Here is a tiny trained network, its code and every weight. The questions are about switching its units off for an input and a target symbol, where a switched-off unit gives its printed mean instead of its output.

import numpy as np


def w(rows, s, z=0):
    codes = np.array(rows[::2]) - 128.0
    scale = np.full(codes.shape[1], s)
    scale[-1] = z or s
    return codes * scale


def f(y):
    return np.maximum(y, 0)


def softmax(a):
    e = np.exp(a - a.max(-1, keepdims=True))
    return e / e.sum(-1, keepdims=True)


def log_softmax(a):
    a = a - a.max(-1, keepdims=True)
    return a - np.log(np.exp(a).sum(-1, keepdims=True))


def net(x, mask):
    ids = ['βγδεζημξπσω'.index(c) for c in x.split()]
    T = len(ids)
    res = E[ids] + P[:T]
    u = 0
    for l in range(2):
        r = res
        for j in range(2):
            rows = slice(2 * j, 2 * j + 2)
            q, k, v = (r @ M[l][rows].T for M in (Q, K, V))
            z = softmax(np.where(np.tri(T) > 0, q @ k.T / 2**0.5, -1e9)) @ v
            o = O[l][rows]
            res = res + np.where(mask[u + j], z, o[:, -1]) @ o[:, :-1]
        u += 2
        y = f(res @ A[l][:, :-1].T + A[l][:, -1])
        res = res + np.where(mask[u : u + 8], y, B[l][:, -1]) @ B[l][:, :-1]
        u += 8
    return log_softmax(res[-1] @ U[:, :-1].T + U[:, -1])


Q, K, V, O, A, B = {}, {}, {}, {}, {}, {}
E = w([
[83,177,128,119,216,149,90,156,89,78],'β',
[170,124,66,90,197,79,59,66,168,145],'γ',
[85,130,125,122,150,242,143,197,169,117],'δ',
[118,141,137,65,100,60,33,114,140,103],'ε',
[112,174,123,126,63,134,102,73,203,96],'ζ',
[176,152,83,112,214,183,152,112,117,104],'η',
[190,84,166,98,152,26,145,116,105,41],'μ',
[147,59,74,95,151,156,218,146,167,65],'ξ',
[129,40,112,119,240,103,123,207,148,118],'π',
[108,144,172,58,176,110,252,126,145,147],'σ',
[180,110,131,63,78,139,124,171,141,96],'ω',
],0.019)
P = w([
[50,116,39,225,1,79,228,80,14,124],'0',
[206,179,96,162,78,75,88,159,130,90],'1',
[200,146,110,145,105,99,92,128,155,86],'2',
[187,128,107,120,133,117,90,133,169,82],'3',
[171,119,114,105,150,125,89,123,170,70],'4',
[166,111,118,92,159,141,93,126,177,67],'5',
[162,111,119,86,167,141,84,117,181,58],'6',
[154,107,120,80,169,143,92,114,186,60],'7',
[158,101,123,77,182,138,92,120,184,50],'8',
[150,101,126,71,194,146,88,125,187,56],'9',
[153,101,123,69,189,146,83,131,189,55],'10',
[147,96,124,65,204,146,83,128,187,52],'11',
],0.0089)
Q[0] = w([
[176,76,164,65,122,123,77,175,151,2],'L0H1',
[148,145,125,177,126,112,114,146,125,154],'L0H1',
[186,104,97,208,113,111,86,161,73,194],'L0H2',
[109,84,140,64,209,111,146,122,147,129],'L0H2',
],0.0098)
K[0] = w([
[146,149,196,46,110,110,177,149,79,144],'L0H1',
[142,62,151,99,142,156,70,99,136,43],'L0H1',
[157,210,222,69,139,128,189,142,254,106],'L0H2',
[91,116,86,207,69,159,105,94,101,54],'L0H2',
],0.008)
V[0] = w([
[95,116,32,239,57,135,104,124,137,69],'L0H1',
[79,197,203,161,137,100,228,101,167,240],'L0H1',
[174,153,141,37,106,161,145,162,78,17],'L0H2',
[3,130,218,113,149,102,134,176,79,169],'L0H2',
],0.0055)
O[0] = w([
[129,100,44,226,119,136,24,119,172,74,35],'L0H1',
[45,161,134,172,243,151,183,38,159,164,139],'L0H1',
[151,207,113,157,114,48,200,200,83,105,157],'L0H2',
[2,64,101,107,128,149,106,175,115,119,4],'L0H2',
],0.0084,0.0045)
A[0] = w([
[162,129,171,135,72,154,138,173,157,197,128],'L0N1',
[95,164,142,137,13,192,178,134,117,160,120],'L0N2',
[174,142,82,69,142,167,54,152,169,114,91],'L0N3',
[120,44,144,173,100,170,189,121,119,141,83],'L0N4',
[202,167,193,172,131,141,74,179,162,113,67],'L0N5',
[73,133,205,135,184,141,74,188,151,149,88],'L0N6',
[138,120,231,109,125,164,168,57,131,255,2],'L0N7',
[152,126,191,156,210,163,78,163,135,83,90],'L0N8',
],0.0085,0.0062)
B[0] = w([
[171,129,131,134,133,131,88,97,157,194,149],'L0N1',
[138,136,252,140,130,137,165,135,164,159,148],'L0N2',
[123,80,150,126,89,149,127,102,98,88,253],'L0N3',
[175,103,143,136,89,108,144,88,171,103,138],'L0N4',
[36,87,132,121,147,165,148,101,123,162,210],'L0N5',
[187,149,53,116,130,120,114,118,107,121,156],'L0N6',
[129,104,21,212,126,144,68,83,106,153,217],'L0N7',
[91,87,193,110,100,118,126,77,153,139,193],'L0N8',
],0.011,0.0079)
Q[1] = w([
[196,145,143,68,165,144,146,62,189,72],'L1H1',
[76,72,116,156,93,158,102,121,50,76],'L1H1',
[115,123,124,129,132,137,113,162,158,156],'L1H2',
[114,96,158,216,7,125,83,159,60,84],'L1H2',
],0.013)
K[1] = w([
[112,198,49,131,155,133,171,116,66,174],'L1H1',
[121,111,197,91,114,163,125,84,123,84],'L1H1',
[150,147,115,140,151,154,149,131,121,109],'L1H2',
[143,142,170,6,167,148,124,101,187,92],'L1H2',
],0.015)
V[1] = w([
[53,80,132,179,127,90,168,72,109,197],'L1H1',
[100,42,123,189,110,193,102,108,1,85],'L1H1',
[178,58,107,156,211,165,197,192,124,108],'L1H2',
[124,182,152,155,93,229,159,135,217,99],'L1H2',
],0.0087)
O[1] = w([
[101,116,36,192,54,41,156,164,109,215,228],'L1H1',
[104,163,90,138,191,133,211,104,134,189,253],'L1H1',
[120,60,169,246,165,157,112,132,38,89,89],'L1H2',
[152,169,141,140,140,229,108,215,196,122,163],'L1H2',
],0.011,0.0075)
A[1] = w([
[152,145,129,33,95,116,154,153,160,124,40],'L1N1',
[2,209,183,109,175,122,135,143,100,166,64],'L1N2',
[145,156,60,116,189,145,106,173,192,163,103],'L1N3',
[177,131,80,76,128,20,142,71,150,77,75],'L1N4',
[95,114,66,97,68,161,200,114,90,210,137],'L1N5',
[120,115,189,191,132,155,36,143,52,115,1],'L1N6',
[155,206,140,144,154,195,169,110,95,123,123],'L1N7',
[99,90,36,173,124,111,114,69,95,143,78],'L1N8',
],0.0083,0.0074)
B[1] = w([
[93,94,107,161,147,3,42,113,130,53,185],'L1N1',
[148,170,77,26,118,136,254,226,132,79,138],'L1N2',
[92,118,196,158,66,136,194,63,137,140,199],'L1N3',
[116,171,111,191,55,253,115,130,78,168,221],'L1N4',
[171,122,159,150,176,136,65,196,75,42,252],'L1N5',
[84,77,28,88,103,167,211,174,112,54,136],'L1N6',
[103,137,133,167,137,42,54,92,86,117,173],'L1N7',
[131,138,173,70,121,138,157,137,230,159,240],'L1N8',
],0.008,0.018)
U = w([
[92,163,82,97,144,139,209,147,129,114,111],'β',
[179,116,38,103,123,202,151,97,171,182,140],'γ',
[77,129,156,154,146,218,113,190,149,118,132],'δ',
[34,115,41,150,136,119,85,139,106,137,146],'ε',
[102,117,109,128,104,106,177,83,205,101,188],'ζ',
[131,188,115,207,220,111,129,82,108,121,178],'η',
[128,116,187,149,60,106,206,104,75,134,79],'μ',
[166,70,12,190,109,167,202,128,160,26,3],'ξ',
[14,2,69,124,113,107,175,114,148,157,129],'π',
[120,131,93,173,122,99,156,173,133,156,109],'σ',
[230,140,184,112,119,114,111,175,126,89,210],'ω',
],0.0061,0.0051)

Each question gives the input, a string of symbols that net reads in full, and the target symbol t.
The units are the heads (2 rows each of Q, K, V and O) and the neurons (one row each of A and B). Each row of codes is followed by its name. A weight is (code - 128) times the scale printed after its matrix; where a second scale follows, it is the last column's (O, A, B and U).
mask holds one flag per unit, layer by layer, with each layer's heads first. A switched-off unit (its flag False) gives its mean, the last column of its rows in O or B, instead of its output. The means were averaged over made-up inputs and are rounded, as every weight is.
A unit's drop is (log p(t) with every unit on - log p(t) with that unit switched off) / (log p(t) with every unit on - log p(t) with every unit switched off).
The circuit of an input: a set's keep is (log p(t) with only the set's units on - log p(t) with every unit switched off) / (log p(t) with every unit on - log p(t) with every unit switched off). Starting from the 12 units with the biggest drops (on a tie, the unit counted first), units are removed one at a time, each time the one whose removal leaves the highest keep (on an exact tie, the one counted first), for as long as the keep stays at least 0.8.
circuit, biggest first: the units of the circuit, biggest drop first
most important unit: the unit with the biggest drop
top k neurons: the k neurons with the biggest drops, biggest first
top k neurons in layer l: the k neurons of layer l with the biggest drops, biggest first
which heads matter: for each layer, one digit per head in row order, 1 if its drop is at least 0.15 and else 0, layers parted by /
input π ζ σ ω ε γ γ η γ, target π: top 3 neurons	[L1N6, L1N5, L0N8]
input δ η η ω ζ σ ω η ω, target δ: circuit, biggest first	[L1H2, L0H1]
input ζ η ζ ζ ζ ε β ω, target ω: circuit, biggest first	[L0H1]
input ζ ζ ξ ξ γ δ π σ η, target ζ: which heads matter	00 / 01
input ξ β ζ ζ π ω γ, target γ: top 4 neurons	[L0N3, L1N1, L1N4, L1N7]
input σ ω ε η γ γ η η ω η γ, target σ: circuit, biggest first	[L0H1, L1H1, L1N5, L1N8]
input π π ζ μ μ γ β ε, target ε: circuit, biggest first	[L1N1, L1H2, L1N4, L0H1]
input ω ζ σ η η, target ω: circuit, biggest first	[L1H1, L0H2, L0N7]
input σ ζ γ, target σ: circuit, biggest first	[L1H1, L0H1, L1N5, L1N8]
input ζ η δ σ π, target ζ: circuit, biggest first	[L1H2, L1N3]
input ω ζ π, target π: circuit, biggest first	[L0H1, L0N5, L1H2, L0N8]
input μ η μ η ζ σ, target μ: which heads matter	01 / 11
input β μ ζ γ η γ ε σ β, target β: circuit, biggest first	[L1N2, L0H1]
input σ η σ, target σ: which heads matter	10 / 10
input σ ε ε γ ε σ β, target β: circuit, biggest first	[L0H1, L1N2]
input β σ ξ η β η, target β: top neuron in layer 0	[L0N8]
input ζ ζ η σ μ ε μ, target ζ: which heads matter	10 / 01
input η β ζ η ζ ε, target ε: top 2 neurons	[L1N1, L1N4]
input β ε ε η σ ξ, target β: which heads matter	11 / 10
input ω η β δ σ ζ η ε ξ, target ω: circuit, biggest first	[L1H1, L0H2, L0N7]
input ε ω ε ζ ξ ζ δ σ, target ε: top 2 neurons	[L1N1, L1N4]
input η σ ζ η γ β ε ζ μ π, target η: top neuron in layer 1	[L1N8]
input σ π σ δ ω ε π, target σ: top 2 neurons in layer 0	[L0N7, L0N6]
input δ ζ ζ ε σ ζ ω ε, target δ: circuit, biggest first	[L0H1, L1H2]
input σ δ ζ, target σ: top 3 neurons	[L0N7, L1N5, L1N8]
input ε ω ζ μ π ξ μ σ η ω, target ε: top 3 neurons in layer 1	[L1N1, L1N4, L1N8]
input ζ ω δ β η η, target η: which heads matter	10 / 10
input ξ ω β ζ ω β ω σ, target ξ: most important unit	L0N7
